Here is a tiny trained network, its code and every weight. The questions are about switching its units off for an input and a class, where a switched-off unit gives its printed mean instead of its output.

import numpy as np


def w(rows, s, z=0):
    codes = np.array(rows[::2]) - 128.0
    scale = np.full(codes.shape[1], s)
    scale[-1] = z or s
    return codes * scale


def norm(h):
    return h / np.sqrt((h * h).mean(-1, keepdims=True) + 1e-5)


def f(y):
    return np.maximum(y, 0)


def log_softmax(a):
    a = a - a.max(-1, keepdims=True)
    return a - np.log(np.exp(a).sum(-1, keepdims=True))


def net(x, mask):
    res = np.array(x, float).reshape(1, 4) / 4 @ E
    u = 0
    for l in range(4):
        y = f(norm(res) @ A[l][:, :-1].T + A[l][:, -1])
        res = res + np.where(mask[u : u + 8], y, B[l][:, -1]) @ B[l][:, :-1]
        u += 8
    return log_softmax(norm(res)[-1] @ U[:, :-1].T + U[:, -1])


A, B = {}, {}
E = w([
[124,127,126,127,126,127],'x0',
[185,65,134,21,147,254],'x1',
[23,193,133,39,222,126],'x2',
[92,11,220,136,201,68],'x3',
],0.0088)
A[0] = w([
[98,174,72,137,51,173,1],'L0N1',
[139,157,111,138,120,214,129],'L0N2',
[166,108,179,105,62,165,73],'L0N3',
[86,2,156,151,167,92,61],'L0N4',
[69,84,80,182,61,92,59],'L0N5',
[179,85,148,170,135,164,112],'L0N6',
[165,133,137,153,97,54,67],'L0N7',
[70,152,154,106,169,151,158],'L0N8',
],0.0097,0.0059)
B[0] = w([
[182,200,178,176,133,197,178],'L0N1',
[2,146,182,133,36,173,206],'L0N2',
[32,144,50,133,118,103,181],'L0N3',
[147,238,241,159,59,237,254],'L0N4',
[125,139,84,129,200,114,194],'L0N5',
[104,99,32,132,149,167,207],'L0N6',
[74,157,41,108,155,138,191],'L0N7',
[70,127,6,172,141,172,239],'L0N8',
],0.0072,0.0051)
A[1] = w([
[132,136,138,48,177,77,76],'L1N1',
[167,194,240,148,102,157,101],'L1N2',
[67,103,124,119,64,180,118],'L1N3',
[247,39,122,192,41,107,92],'L1N4',
[111,135,131,160,153,69,34],'L1N5',
[137,154,70,161,151,121,112],'L1N6',
[142,72,113,59,105,134,3],'L1N7',
[107,39,226,138,158,106,133],'L1N8',
],0.013,0.0036)
B[1] = w([
[116,179,61,110,126,115,141],'L1N1',
[134,167,126,173,200,142,208],'L1N2',
[180,93,164,169,183,99,255],'L1N3',
[9,112,47,97,140,130,236],'L1N4',
[169,48,154,105,88,115,174],'L1N5',
[132,66,179,163,156,147,208],'L1N6',
[135,83,187,97,153,87,148],'L1N7',
[95,240,154,152,12,237,197],'L1N8',
],0.011,0.007)
A[2] = w([
[230,255,85,93,42,103,94],'L2N1',
[212,230,65,146,50,188,67],'L2N2',
[152,189,141,199,108,27,111],'L2N3',
[198,85,244,203,190,132,170],'L2N4',
[237,59,161,32,125,249,4],'L2N5',
[245,29,174,10,130,179,24],'L2N6',
[180,74,90,148,75,160,117],'L2N7',
[178,197,120,120,112,167,71],'L2N8',
],0.0074,0.0046)
B[2] = w([
[99,166,143,201,49,123,160],'L2N1',
[91,139,217,181,122,203,220],'L2N2',
[254,26,208,76,84,127,208],'L2N3',
[173,147,79,128,164,136,253],'L2N4',
[113,73,233,115,105,82,199],'L2N5',
[186,4,225,115,166,104,169],'L2N6',
[77,190,125,86,159,113,179],'L2N7',
[156,121,123,171,146,174,170],'L2N8',
],0.0097,0.004)
A[3] = w([
[78,176,139,48,188,95,127],'L3N1',
[82,88,71,129,153,127,254],'L3N2',
[161,106,136,117,94,75,165],'L3N3',
[168,127,181,167,131,144,253],'L3N4',
[146,133,114,93,104,114,3],'L3N5',
[176,145,133,182,85,3,195],'L3N6',
[165,100,127,48,133,170,130],'L3N7',
[196,124,86,134,177,109,2],'L3N8',
],0.015,0.0021)
B[3] = w([
[117,77,34,200,87,96,184],'L3N1',
[157,135,86,134,185,68,240],'L3N2',
[156,79,155,147,198,140,153],'L3N3',
[116,140,129,157,187,120,254],'L3N4',
[152,141,148,101,102,114,128],'L3N5',
[94,9,218,49,141,144,193],'L3N6',
[137,82,179,165,82,54,169],'L3N7',
[186,161,122,107,161,88,148],'L3N8',
],0.012,0.0079)
U = w([
[89,217,174,174,74,204,140],'0',
[116,128,116,158,198,118,253],'1',
[60,101,7,130,118,93,130],'2',
[122,53,208,103,135,96,110],'3',
[221,216,96,86,211,96,51],'4',
[163,202,109,55,83,93,46],'5',
],0.015,0.012)

Each question gives the input, the list of numbers given to net, and the class t.
The units are the neurons (one row each of A and B). Each row of codes is followed by its name. A weight is (code - 128) times the scale printed after its matrix; where a second scale follows, it is the last column's (A, B and U).
mask holds one flag per neuron, layer by layer. A switched-off neuron (its flag False) gives its mean, the last column of its row in B, instead of its output. The means were averaged over made-up inputs and are rounded, as every weight is.
A unit's drop is (log p(t) with every unit on - log p(t) with that unit switched off) / (log p(t) with every unit on - log p(t) with every unit switched off).
The circuit of an input: a set's keep is (log p(t) with only the set's units on - log p(t) with every unit switched off) / (log p(t) with every unit on - log p(t) with every unit switched off). Starting from the 12 units with the biggest drops (on a tie, the unit counted first), units are removed one at a time, each time the one whose removal leaves the highest keep (on an exact tie, the one counted first), for as long as the keep stays at least 0.8.
circuit, biggest first: the units of the circuit, biggest drop first
most important unit: the unit with the biggest drop
k most important neurons: the k neurons with the biggest drops, biggest first
k most important neurons of layer l: the k neurons of layer l with the biggest drops, biggest first
input [1,-8,5,-4], class 3: most important neuron => L1N4
input [-3,-2,-4,4], class 0: 3 most important neurons => L0N4, L0N8, L0N3
input [7,8,7,-6], class 3: circuit, biggest first => L1N4, L3N7, L2N5
input [-7,8,8,1], class 2: circuit, biggest first => L3N1, L1N1
input [4,2,6,6], class 0: 2 most important neurons => L1N8, L0N4
input [-3,-7,4,1], class 3: circuit, biggest first => L1N4, L3N6, L2N3
input [-2,4,-3,-2], class 3: 3 most important neurons of layer 1 => L1N4, L1N2, L1N7
input [-8,1,8,8], class 0: 3 most important neurons => L1N8, L0N4, L1N4
input [-3,1,2,-3], class 4: 2 most important neurons of layer 0 => L0N4, L0N7
input [2,-3,0,-3], class 4: 2 most important neurons => L1N6, L1N8
input [1,-4,-6,6], class 0: 3 most important neurons => L1N8, L0N4, L0N8
input [1,0,3,0], class 4: 3 most important neurons => L0N8, L1N4, L1N8
input [-3,2,-5,5], class 0: 2 most important neurons => L1N8, L0N4
input [3,8,-3,-7], class 3: 4 most important neurons => L0N4, L1N8, L1N3, L2N6
input [-5,-6,0,0], class 3: most important unit => L3N6
input [7,7,5,-7], class 0: 3 most important neurons of layer 1 => L1N6, L1N4, L1N5
input [-1,-1,3,-3], class 4: 4 most important neurons of layer 1 => L1N8, L1N4, L1N6, L1N3
input [1,7,6,-8], class 0: 2 most important neurons of layer 1 => L1N4, L1N6
input [-2,-7,-8,6], class 2: 2 most important neurons => L1N4, L1N3
input [0,-4,8,4], class 2: most important unit => L3N1
input [1,1,2,-3], class 4: 2 most important neurons => L1N3, L1N8
input [3,2,1,-1], class 4: 2 most important neurons of layer 1 => L1N3, L1N4
input [-1,-2,-8,-7], class 2: 3 most important neurons => L1N4, L0N4, L1N8
input [-3,-2,6,4], class 2: 2 most important neurons => L0N8, L3N1
input [3,-1,-8,-6], class 2: 2 most important neurons => L1N4, L0N4
input [-6,4,-8,6], class 2: 2 most important neurons => L1N4, L0N6
input [5,6,1,1], class 3: most important neuron of layer 3 => L3N7
input [3,-3,0,0], class 4: 2 most important neurons of layer 2 => L2N4, L2N5
input [-3,-2,7,-6], class 2: 2 most important neurons of layer 0 => L0N4, L0N8
input [0,2,2,2], class 4: 2 most important neurons of layer 2 => L2N4, L2N2
